Below are the code and all the weights of a small trained network. Each question names an input and a target symbol and asks about switching units off, where a switched-off unit gives its printed mean instead of its output.

import numpy as np


def w(rows, s, z=0):
    codes = np.array(rows[::2]) - 128.0
    scale = np.full(codes.shape[1], s)
    scale[-1] = z or s
    return codes * scale


def f(y):
    return np.maximum(y, 0)


def softmax(a):
    e = np.exp(a - a.max(-1, keepdims=True))
    return e / e.sum(-1, keepdims=True)


def log_softmax(a):
    a = a - a.max(-1, keepdims=True)
    return a - np.log(np.exp(a).sum(-1, keepdims=True))


def net(x, mask):
    ids = ['βεζμξπφψω'.index(c) for c in x.split()]
    T = len(ids)
    res = E[ids] + P[:T]
    r = res
    for j in range(2):
        rows = slice(4 * j, 4 * j + 4)
        q, k, v = (r @ M[0][rows].T for M in (Q, K, V))
        z = softmax(np.where(np.tri(T) > 0, q @ k.T / 4**0.5, -1e9)) @ v
        o = O[0][rows]
        res = res + np.where(mask[j], z, o[:, -1]) @ o[:, :-1]
    y = f(res @ A[0][:, :-1].T + A[0][:, -1])
    res = res + np.where(mask[2:10], y, B[0][:, -1]) @ B[0][:, :-1]
    return log_softmax(res[-1] @ U[:, :-1].T + U[:, -1])


Q, K, V, O, A, B = {}, {}, {}, {}, {}, {}
E = w([
[95,64,30],'β',
[61,138,128],'ε',
[63,54,118],'ζ',
[96,149,96],'μ',
[47,212,125],'ξ',
[44,226,251],'π',
[92,78,217],'φ',
[42,177,255],'ψ',
[127,199,178],'ω',
],0.0089)
P = w([
[201,103,115],'0',
[87,101,68],'1',
[98,93,53],'2',
[1,137,98],'3',
[91,118,112],'4',
[85,140,113],'5',
[101,119,157],'6',
[93,134,107],'7',
],0.0099)
Q[0] = w([
[215,149,252],'h0',
[114,143,101],'h0',
[211,120,204],'h0',
[190,135,180],'h0',
[87,60,200],'h1',
[143,73,219],'h1',
[130,161,134],'h1',
[141,16,114],'h1',
],0.028)
K[0] = w([
[2,127,99],'h0',
[141,101,141],'h0',
[43,144,133],'h0',
[60,121,137],'h0',
[92,85,170],'h1',
[148,77,193],'h1',
[135,151,133],'h1',
[126,41,121],'h1',
],0.035)
V[0] = w([
[142,238,3],'h0',
[16,117,138],'h0',
[155,68,69],'h0',
[166,235,164],'h0',
[105,94,140],'h1',
[168,112,162],'h1',
[113,122,176],'h1',
[134,74,126],'h1',
],0.016)
O[0] = w([
[122,6,189,75],'h0',
[13,162,153,124],'h0',
[189,150,204,198],'h0',
[121,51,35,32],'h0',
[160,147,124,206],'h1',
[81,127,98,2],'h1',
[155,118,81,145],'h1',
[120,165,142,143],'h1',
],0.019,0.0046)
A[0] = w([
[105,20,76,49],'n0',
[224,167,91,70],'n1',
[159,154,215,2],'n2',
[15,123,181,116],'n3',
[161,145,138,172],'n4',
[141,53,254,137],'n5',
[140,129,205,194],'n6',
[242,70,63,78],'n7',
],0.0071,0.0074)
B[0] = w([
[49,119,247,173],'n0',
[114,126,173,182],'n1',
[48,94,143,221],'n2',
[210,105,108,184],'n3',
[157,139,103,189],'n4',
[225,175,154,249],'n5',
[52,89,59,251],'n6',
[174,98,55,174],'n7',
],0.015,0.013)
U = w([
[186,202,215,60],'β',
[167,182,131,242],'ε',
[81,216,190,131],'ζ',
[227,181,115,129],'μ',
[118,119,197,88],'ξ',
[78,132,123,91],'π',
[194,253,129,3],'φ',
[148,199,64,161],'ψ',
[155,118,111,186],'ω',
],0.0064,0.0037)

Each question gives the input, a string of symbols that net reads in full, and the target symbol t.
The units are the heads (4 rows each of Q, K, V and O) and the neurons (one row each of A and B). Each row of codes is followed by its name. A weight is (code - 128) times the scale printed after its matrix; where a second scale follows, it is the last column's (O, A, B and U).
mask holds one flag per unit, heads first, then neurons. A switched-off unit (its flag False) gives its mean, the last column of its rows in O or B, instead of its output. The means were averaged over made-up inputs and are rounded, as every weight is.
A unit's drop is (log p(t) with every unit on - log p(t) with that unit switched off) / (log p(t) with every unit on - log p(t) with every unit switched off).
The circuit of an input: a set's keep is (log p(t) with only the set's units on - log p(t) with every unit switched off) / (log p(t) with every unit on - log p(t) with every unit switched off). Starting from all 10 units, units are removed one at a time, each time the one whose removal leaves the highest keep (on an exact tie, the one counted first), for as long as the keep stays at least 0.8.
units of the circuit, in order: the units of the circuit, biggest drop first
most important unit: the unit with the biggest drop
top k neurons: the k neurons with the biggest drops, biggest first
which heads matter: for each layer, one digit per head in row order, 1 if its drop is at least 0.15 and else 0, layers parted by /
drop when u is switched off: that unit's drop, to one decimal
input ω μ ε, target ω: most important unit -> h0
input π β β ω μ, target π: units of the circuit, in order -> (h0, n0)
input μ ξ φ, target μ: units of the circuit, in order -> (h0, n5, n7)
input ω ε π ω ε ζ μ ζ, target ω: which heads matter -> 10
input μ ζ ξ ξ ψ ζ, target μ: which heads matter -> 10
input ω ψ ψ ψ ψ, target ψ: units of the circuit, in order -> (h0, n3)
input ζ μ μ μ ζ ψ ζ μ, target ζ: units of the circuit, in order -> (h0, n2, n5)
input ζ φ ζ ζ ω ε, target ζ: units of the circuit, in order -> (h0, n5, n2)
input μ ξ π, target μ: units of the circuit, in order -> (h0, n5, n0)
input φ ζ ψ, target φ: top 2 neurons -> (n6, n2)
input φ φ β, target φ: units of the circuit, in order -> (h0, n6)
input π ε φ, target π: top 2 neurons -> (n0, n5)
input ζ φ φ, target ζ: units of the circuit, in order -> (h0, n5, n2, n3)
input ψ ζ ξ ω, target ψ: units of the circuit, in order -> (h0)
input ξ ζ ζ ζ μ, target ξ: units of the circuit, in order -> (h0, n0)
input ζ β ξ ζ ξ, target ζ: units of the circuit, in order -> (h0, n2, n5)
input ζ ω ψ ε μ, target ζ: units of the circuit, in order -> (h0, n5, n2)
input φ ψ β π, target φ: top 2 neurons -> (n6, n2)
input ζ ζ ζ ζ π ω, target ζ: top 3 neurons -> (n5, n7, n2)
input ω ω ψ ξ, target ω: top 3 neurons -> (n7, n5, n0)
input β φ β φ, target β: most important unit -> n5
input ζ β β ω, target ζ: drop when n7 is switched off -> 0.1
input β φ ξ, target β: drop when n5 is switched off -> 1.3
